Below are the code and all the weights of a small trained network. Each question names an input and a class and asks about switching units off, where a switched-off unit gives its printed mean instead of its output.

import numpy as np


def w(rows, s, z=0):
    codes = np.array(rows[::2]) - 128.0
    scale = np.full(codes.shape[1], s)
    scale[-1] = z or s
    return codes * scale


def norm(h):
    return h / np.sqrt((h * h).mean(-1, keepdims=True) + 1e-5)


def f(y):
    return np.maximum(y, 0)


def log_softmax(a):
    a = a - a.max(-1, keepdims=True)
    return a - np.log(np.exp(a).sum(-1, keepdims=True))


def net(x, mask):
    res = np.array(x, float).reshape(1, 7) / 4 @ E
    u = 0
    for l in range(4):
        y = f(norm(res) @ A[l][:, :-1].T + A[l][:, -1])
        res = res + np.where(mask[u : u + 7], y, B[l][:, -1]) @ B[l][:, :-1]
        u += 7
    return log_softmax(norm(res)[-1] @ U[:, :-1].T + U[:, -1])


A, B = {}, {}
E = w([
[47,163,120,135,141],'x0',
[129,131,127,127,130],'x1',
[128,126,128,129,128],'x2',
[129,129,128,127,127],'x3',
[122,113,188,181,181],'x4',
[109,135,203,7,133],'x5',
[146,209,176,169,77],'x6',
],0.013)
A[0] = w([
[141,127,191,152,220,51],'0.n0',
[138,152,159,142,91,14],'0.n1',
[118,97,136,90,182,73],'0.n2',
[8,168,109,148,148,1],'0.n3',
[150,135,168,99,113,96],'0.n4',
[182,119,133,120,137,20],'0.n5',
[111,108,163,93,108,8],'0.n6',
],0.016,0.008)
B[0] = w([
[89,11,208,207,38,252],'0.n0',
[141,199,131,169,149,150],'0.n1',
[116,126,107,155,195,238],'0.n2',
[1,133,157,106,83,238],'0.n3',
[106,144,174,117,168,231],'0.n4',
[231,93,120,93,71,144],'0.n5',
[100,169,187,89,185,155],'0.n6',
],0.011,0.0035)
A[1] = w([
[92,138,136,118,147,144],'1.n0',
[136,157,68,38,90,110],'1.n1',
[254,107,165,108,117,10],'1.n2',
[139,156,125,163,154,42],'1.n3',
[127,61,72,96,161,3],'1.n4',
[239,60,149,125,132,100],'1.n5',
[140,158,65,82,67,67],'1.n6',
],0.016,0.0059)
B[1] = w([
[144,84,89,38,99,197],'1.n0',
[120,19,237,232,95,220],'1.n1',
[14,169,94,62,40,201],'1.n2',
[118,119,116,70,166,141],'1.n3',
[83,84,103,134,239,193],'1.n4',
[8,134,64,70,58,255],'1.n5',
[136,69,202,207,132,190],'1.n6',
],0.011,0.0061)
A[2] = w([
[103,113,140,87,124,83],'2.n0',
[127,159,92,107,182,5],'2.n1',
[214,103,143,20,143,76],'2.n2',
[127,88,193,171,154,113],'2.n3',
[40,147,151,114,125,69],'2.n4',
[133,144,117,112,143,69],'2.n5',
[92,168,78,108,255,1],'2.n6',
],0.0084,0.003)
B[2] = w([
[181,108,88,74,93,190],'2.n0',
[79,138,180,160,198,131],'2.n1',
[115,149,171,120,233,156],'2.n2',
[234,86,72,135,137,220],'2.n3',
[225,90,3,47,37,253],'2.n4',
[49,190,163,112,96,128],'2.n5',
[103,27,185,167,157,162],'2.n6',
],0.0055,0.0042)
A[3] = w([
[165,135,210,62,172,27],'3.n0',
[130,133,3,162,126,117],'3.n1',
[108,136,127,195,184,42],'3.n2',
[140,141,63,204,129,70],'3.n3',
[177,252,190,138,57,206],'3.n4',
[140,109,170,30,164,102],'3.n5',
[112,84,119,100,130,252],'3.n6',
],0.015,0.0025)
B[3] = w([
[205,179,146,182,112,185],'3.n0',
[188,211,211,110,123,218],'3.n1',
[160,158,113,78,110,169],'3.n2',
[161,126,194,55,84,197],'3.n3',
[112,54,20,110,255,223],'3.n4',
[189,179,134,149,67,221],'3.n5',
[155,225,88,167,157,255],'3.n6',
],0.013,0.0075)
U = w([
[205,211,177,85,120,250],'0',
[18,147,92,63,58,189],'1',
[128,21,191,201,98,54],'2',
[138,112,52,106,255,2],'3',
],0.019,0.003)

Each question gives the input, the list of numbers given to net, and the class t.
The units are the neurons (one row each of A and B). Each row of codes is followed by its name. A weight is (code - 128) times the scale printed after its matrix; where a second scale follows, it is the last column's (A, B and U).
mask holds one flag per neuron, layer by layer. A switched-off neuron (its flag False) gives its mean, the last column of its row in B, instead of its output. The means were averaged over made-up inputs and are rounded, as every weight is.
A unit's drop is (log p(t) with every unit on - log p(t) with that unit switched off) / (log p(t) with every unit on - log p(t) with every unit switched off).
The circuit of an input: a set's keep is (log p(t) with only the set's units on - log p(t) with every unit switched off) / (log p(t) with every unit on - log p(t) with every unit switched off). Starting from the 12 units with the biggest drops (on a tie, the unit counted first), units are removed one at a time, each time the one whose removal leaves the highest keep (on an exact tie, the one counted first), for as long as the keep stays at least 0.8.
units of the circuit, in order: the units of the circuit, biggest drop first
unit that matters most: the unit with the biggest drop
top k neurons: the k neurons with the biggest drops, biggest first
k most important neurons of layer l: the k neurons of layer l with the biggest drops, biggest first
drop when u is switched off: that unit's drop, to one decimal
input [3,1,8,5,-1,1,7], class 3: unit that matters most : 3.n4
input [-7,-6,-7,-4,-8,-2,-6], class 2: top 3 neurons : 1.n1, 1.n6, 0.n0
input [-8,-5,-7,-5,-5,-7,3], class 1: 3 most important neurons of layer 3 : 3.n0, 3.n5, 3.n6
input [-5,1,6,3,5,1,4], class 1: top 2 neurons : 1.n5, 0.n3
input [4,6,4,-4,-7,-6,2], class 2: top 3 neurons : 1.n6, 1.n1, 0.n2
input [5,-7,5,0,-2,2,8], class 3: units of the circuit, in order : 3.n4, 1.n5
input [5,4,-2,-1,8,-8,5], class 0: units of the circuit, in order : 3.n2, 3.n3
input [-5,6,-2,-1,-8,-6,5], class 2: units of the circuit, in order : 1.n6, 3.n6
input [8,-8,5,-4,8,-6,8], class 1: 2 most important neurons of layer 1 : 1.n1, 1.n6
input [3,-2,-7,6,5,2,6], class 3: top 2 neurons : 3.n4, 1.n1
input [8,5,-3,3,5,-8,-2], class 0: top 2 neurons : 3.n1, 1.n5
input [-8,-8,4,-1,-2,-6,-7], class 1: top 2 neurons : 1.n5, 3.n4
input [-7,-3,6,7,-3,5,-4], class 1: top 2 neurons : 1.n5, 1.n2
input [5,-4,0,-8,-8,-4,-8], class 2: unit that matters most : 1.n1
input [-2,-8,-3,-3,1,4,-6], class 3: top 2 neurons : 1.n4, 0.n2
input [4,1,-5,2,4,0,5], class 3: 2 most important neurons of layer 1 : 1.n5, 1.n1
input [4,1,7,7,3,2,4], class 1: top 3 neurons : 0.n3, 1.n0, 1.n1
input [1,-5,-1,-3,-6,-3,7], class 3: top 2 neurons : 3.n4, 0.n1
input [2,-2,-3,1,2,-6,-5], class 0: top 2 neurons : 3.n1, 3.n4
input [-2,-5,-5,-6,7,1,3], class 2: unit that matters most : 0.n0
input [8,2,-7,-6,-8,-8,1], class 0: top 3 neurons : 3.n1, 1.n5, 1.n2
input [-8,-8,3,5,7,1,5], class 1: 2 most important neurons of layer 1 : 1.n5, 1.n2
input [2,-6,1,-4,-4,-5,-5], class 0: top 4 neurons : 3.n1, 3.n4, 3.n3, 3.n2
input [-2,6,1,4,-2,-6,7], class 3: 2 most important neurons of layer 1 : 1.n4, 1.n5
input [-3,5,-6,-4,4,-5,7], class 3: drop when 3.n4 is switched off : 1.6
